Below are the code and all the weights of a small trained network. Each question names an input and a class and asks about switching units off, where a switched-off unit gives its printed mean instead of its output.

import numpy as np


def w(rows, s, z=0):
    codes = np.array(rows[::2]) - 128.0
    scale = np.full(codes.shape[1], s)
    scale[-1] = z or s
    return codes * scale


def f(y):
    return y / 2 * (1 + np.tanh(0.7978845608 * (y + 0.044715 * y**3)))


def log_softmax(a):
    a = a - a.max(-1, keepdims=True)
    return a - np.log(np.exp(a).sum(-1, keepdims=True))


def net(x, mask):
    res = np.array(x, float).reshape(1, 3) / 4 @ E
    y = f(res @ A[0][:, :-1].T + A[0][:, -1])
    res = res + np.where(mask, y, B[0][:, -1]) @ B[0][:, :-1]
    return log_softmax(res[-1] @ U[:, :-1].T + U[:, -1])


A, B = {}, {}
E = w([
[47,219,60,178,146,173],'x0',
[238,138,169,167,113,234],'x1',
[126,93,1,113,5,189],'x2',
],0.0087)
A[0] = w([
[157,149,64,95,65,175,78],'N0',
[106,99,80,82,121,175,126],'N1',
[175,37,203,48,60,87,143],'N2',
[203,100,151,110,148,80,253],'N3',
[58,75,88,74,151,36,150],'N4',
[124,224,159,177,136,97,209],'N5',
[82,160,192,152,88,34,95],'N6',
[122,182,83,201,161,152,68],'N7',
[92,71,77,79,131,186,42],'N8',
[135,101,73,162,70,113,57],'N9',
[87,123,88,87,104,49,50],'N10',
[168,102,208,110,71,63,192],'N11',
[128,131,32,76,82,195,111],'N12',
[111,96,87,130,97,177,82],'N13',
[143,147,80,86,70,105,83],'N14',
[86,246,95,231,136,162,160],'N15',
[145,85,70,136,83,146,100],'N16',
[231,157,117,237,137,169,38],'N17',
[142,199,175,150,191,101,190],'N18',
[182,135,193,178,119,228,27],'N19',
[254,107,129,148,143,182,80],'N20',
[150,215,231,191,154,84,175],'N21',
[76,210,120,185,130,158,107],'N22',
[93,119,170,220,208,109,132],'N23',
],0.0083,0.00076)
B[0] = w([
[118,199,138,56,121,140,213],'N0',
[113,159,176,94,100,105,169],'N1',
[125,14,26,165,37,45,244],'N2',
[163,106,94,137,77,124,202],'N3',
[39,80,210,184,220,228,220],'N4',
[190,183,42,121,146,101,189],'N5',
[109,168,171,101,154,150,188],'N6',
[115,36,75,159,111,142,182],'N7',
[170,165,167,126,117,141,169],'N8',
[150,190,130,89,137,151,176],'N9',
[65,163,171,151,182,206,181],'N10',
[151,110,43,131,112,51,209],'N11',
[190,156,156,50,160,80,235],'N12',
[168,146,152,51,134,131,179],'N13',
[182,216,213,133,137,187,166],'N14',
[138,21,34,207,83,64,241],'N15',
[175,205,127,106,87,121,191],'N16',
[15,137,184,185,166,210,215],'N17',
[208,142,153,72,164,91,225],'N18',
[56,95,211,189,163,157,227],'N19',
[29,112,151,169,73,144,233],'N20',
[195,202,121,95,97,121,255],'N21',
[154,58,2,168,63,69,198],'N22',
[164,198,148,81,63,120,218],'N23',
],0.0052,0.007)
U = w([
[146,34,8,115,103,86,255],'0',
[191,194,137,40,129,122,76],'1',
[29,97,179,134,143,174,60],'2',
],0.012,0.00045)

Each question gives the input, the list of numbers given to net, and the class t.
The units are the neurons (one row each of A and B). Each row of codes is followed by its name. A weight is (code - 128) times the scale printed after its matrix; where a second scale follows, it is the last column's (A, B and U).
mask holds one flag per neuron, in row order. A switched-off neuron (its flag False) gives its mean, the last column of its row in B, instead of its output. The means were averaged over made-up inputs and are rounded, as every weight is.
A unit's drop is (log p(t) with every unit on - log p(t) with that unit switched off) / (log p(t) with every unit on - log p(t) with every unit switched off).
The circuit of an input: a set's keep is (log p(t) with only the set's units on - log p(t) with every unit switched off) / (log p(t) with every unit on - log p(t) with every unit switched off). Starting from the 12 units with the biggest drops (on a tie, the unit counted first), units are removed one at a time, each time the one whose removal leaves the highest keep (on an exact tie, the one counted first), for as long as the keep stays at least 0.8.
units of the circuit, in order: the units of the circuit, biggest drop first
top k neurons: the k neurons with the biggest drops, biggest first
drop of u: that unit's drop, to one decimal
input [-1,-5,-3], class 2: units of the circuit, in order -> N4
input [6,-2,-7], class 1: top 3 neurons -> N23, N2, N21
input [0,-8,6], class 2: top 2 neurons -> N4, N10
input [5,-2,-4], class 0: units of the circuit, in order -> N15, N22
input [8,7,-1], class 0: top 2 neurons -> N15, N22
input [-6,-7,-5], class 2: top 4 neurons -> N4, N10, N6, N15
input [3,4,2], class 2: top 3 neurons -> N2, N17, N11
input [4,-2,-6], class 1: top 4 neurons -> N2, N23, N21, N18
input [6,-8,3], class 2: top 2 neurons -> N4, N10
input [6,-7,2], class 2: top 3 neurons -> N4, N10, N2
input [8,8,0], class 0: top 2 neurons -> N15, N22
input [-8,4,-7], class 0: top 2 neurons -> N2, N11
input [-1,-6,-7], class 1: drop of N5 -> 0.1
input [3,5,0], class 2: top neuron -> N17
input [5,-8,6], class 2: drop of N4 -> 0.5
input [4,-7,-1], class 2: drop of N4 -> 0.3
